Below is a small trained network, with its code and all its weights. Each question gives an input and a target symbol and asks what happens when units are switched off, that is, made to give their printed mean instead of their output.

import numpy as np


def w(rows, s, z=0):
    codes = np.array(rows[::2]) - 128.0
    scale = np.full(codes.shape[1], s)
    scale[-1] = z or s
    return codes * scale


def f(y):
    return np.maximum(y, 0)


def softmax(a):
    e = np.exp(a - a.max(-1, keepdims=True))
    return e / e.sum(-1, keepdims=True)


def log_softmax(a):
    a = a - a.max(-1, keepdims=True)
    return a - np.log(np.exp(a).sum(-1, keepdims=True))


def net(x, mask):
    ids = ['βελξπτφω'.index(c) for c in x.split()]
    T = len(ids)
    res = E[ids] + P[:T]
    r = res
    for j in range(3):
        rows = slice(3 * j, 3 * j + 3)
        q, k, v = (r @ M[0][rows].T for M in (Q, K, V))
        z = softmax(np.where(np.tri(T) > 0, q @ k.T / 3**0.5, -1e9)) @ v
        o = O[0][rows]
        res = res + np.where(mask[j], z, o[:, -1]) @ o[:, :-1]
    y = f(res @ A[0][:, :-1].T + A[0][:, -1])
    res = res + np.where(mask[3:27], y, B[0][:, -1]) @ B[0][:, :-1]
    return log_softmax(res[-1] @ U[:, :-1].T + U[:, -1])


Q, K, V, O, A, B = {}, {}, {}, {}, {}, {}
E = w([
[187,131,112,255],'β',
[95,106,167,153],'ε',
[110,91,120,123],'λ',
[105,172,46,168],'ξ',
[85,171,181,147],'π',
[185,102,110,226],'τ',
[99,227,122,179],'φ',
[185,143,162,107],'ω',
],0.019)
P = w([
[116,104,2,94],'0',
[119,146,31,143],'1',
[107,162,67,129],'2',
[107,145,82,141],'3',
[92,160,114,105],'4',
[105,144,135,121],'5',
[77,170,168,55],'6',
[98,138,177,68],'7',
[72,138,167,84],'8',
[97,103,141,133],'9',
[83,116,156,120],'10',
],0.0079)
Q[0] = w([
[63,142,89,182],'h1',
[112,221,161,111],'h1',
[117,106,190,185],'h1',
[114,151,82,120],'h2',
[184,100,122,150],'h2',
[114,183,84,155],'h2',
[188,8,125,114],'h3',
[118,91,106,237],'h3',
[192,94,219,113],'h3',
],0.011)
K[0] = w([
[249,188,156,95],'h1',
[159,71,186,170],'h1',
[146,97,255,125],'h1',
[124,47,80,155],'h2',
[41,140,112,110],'h2',
[122,99,131,106],'h2',
[186,113,98,149],'h3',
[148,138,46,139],'h3',
[176,39,222,125],'h3',
],0.0093)
V[0] = w([
[131,142,138,38],'h1',
[50,2,150,163],'h1',
[226,62,204,77],'h1',
[2,166,119,120],'h2',
[149,206,253,158],'h2',
[125,7,138,69],'h2',
[176,138,222,99],'h3',
[100,89,155,117],'h3',
[209,38,105,153],'h3',
],0.0092)
O[0] = w([
[142,241,138,59,17],'h1',
[131,151,139,225,78],'h1',
[188,145,142,109,51],'h1',
[2,172,125,59,105],'h2',
[137,163,64,192,127],'h2',
[96,159,201,161,1],'h2',
[154,183,84,201,43],'h3',
[101,107,133,187,65],'h3',
[110,158,170,105,150],'h3',
],0.008,0.0064)
A[0] = w([
[73,77,149,173,92],'n1',
[114,113,43,75,64],'n2',
[85,68,224,132,231],'n3',
[20,147,137,119,114],'n4',
[50,108,132,97,93],'n5',
[191,210,141,32,143],'n6',
[139,64,79,100,127],'n7',
[189,105,93,137,89],'n8',
[79,130,182,96,252],'n9',
[65,154,190,91,4],'n10',
[157,133,69,90,108],'n11',
[80,49,124,70,120],'n12',
[145,204,255,34,248],'n13',
[48,132,152,149,164],'n14',
[201,109,149,158,60],'n15',
[140,99,124,87,162],'n16',
[171,165,135,162,22],'n17',
[129,215,71,250,46],'n18',
[123,88,80,167,168],'n19',
[217,105,58,154,136],'n20',
[148,92,84,76,96],'n21',
[142,58,187,33,105],'n22',
[104,59,129,47,155],'n23',
[122,80,13,197,156],'n24',
],0.0083,0.0035)
B[0] = w([
[75,51,87,132,173],'n1',
[108,131,140,169,156],'n2',
[196,164,105,157,184],'n3',
[141,90,58,157,153],'n4',
[152,68,122,157,155],'n5',
[55,164,58,157,141],'n6',
[101,145,147,99,192],'n7',
[83,137,133,58,172],'n8',
[221,220,126,135,157],'n9',
[41,93,125,211,133],'n10',
[121,129,198,98,147],'n11',
[135,169,162,180,180],'n12',
[159,146,95,229,143],'n13',
[192,107,72,110,157],'n14',
[154,137,191,106,163],'n15',
[110,154,156,152,156],'n16',
[255,101,126,114,132],'n17',
[164,27,82,53,160],'n18',
[150,147,146,100,210],'n19',
[83,130,131,85,217],'n20',
[99,179,168,125,158],'n21',
[106,186,187,134,159],'n22',
[89,232,158,180,176],'n23',
[107,103,193,54,254],'n24',
],0.0058,0.0093)
U = w([
[176,21,208,73,126],'β',
[184,84,139,221,115],'ε',
[105,125,236,169,82],'λ',
[55,110,147,46,22],'ξ',
[154,61,52,160,100],'π',
[141,39,242,70,195],'τ',
[122,86,13,52,89],'φ',
[243,199,160,2,253],'ω',
],0.0057,0.0027)

Each question gives the input, a string of symbols that net reads in full, and the target symbol t.
The units are the heads (3 rows each of Q, K, V and O) and the neurons (one row each of A and B). Each row of codes is followed by its name. A weight is (code - 128) times the scale printed after its matrix; where a second scale follows, it is the last column's (O, A, B and U).
mask holds one flag per unit, heads first, then neurons. A switched-off unit (its flag False) gives its mean, the last column of its rows in O or B, instead of its output. The means were averaged over made-up inputs and are rounded, as every weight is.
A unit's drop is (log p(t) with every unit on - log p(t) with that unit switched off) / (log p(t) with every unit on - log p(t) with every unit switched off).
The circuit of an input: a set's keep is (log p(t) with only the set's units on - log p(t) with every unit switched off) / (log p(t) with every unit on - log p(t) with every unit switched off). Starting from the 12 units with the biggest drops (on a tie, the unit counted first), units are removed one at a time, each time the one whose removal leaves the highest keep (on an exact tie, the one counted first), for as long as the keep stays at least 0.8.
units of the circuit, in order: the units of the circuit, biggest drop first
top k neurons: the k neurons with the biggest drops, biggest first
heads that matter: for each layer, one digit per head in row order, 1 if its drop is at least 0.15 and else 0, layers parted by /
drop of u: that unit's drop, to one decimal
input ω ω β λ, target ω: heads that matter	100
input ω τ β, target ω: heads that matter	100
input ω ω ξ, target ω: units of the circuit, in order	(h1)
input β ω ω β τ, target ω: units of the circuit, in order	(h1, h3)
input ω β β β β β, target β: heads that matter	010
input β τ β β β, target β: heads that matter	110
input ω ω ω λ, target ω: heads that matter	100
input λ π λ β τ ε, target ε: heads that matter	000
input β ξ ω λ, target λ: heads that matter	001
input ε λ π, target π: heads that matter	010
input β β β φ β β, target τ: heads that matter	100
input β ε ξ ω β β ξ ξ λ, target λ: heads that matter	000
input β ω τ λ ω ω ω τ, target ω: heads that matter	100
input π β β ξ, target ξ: top neuron	(n24)
input β ξ τ, target τ: drop of n24	0.1
input ε λ λ ω β ε, target ε: drop of n24	0.2
input β β β τ, target τ: drop of n24	0.2
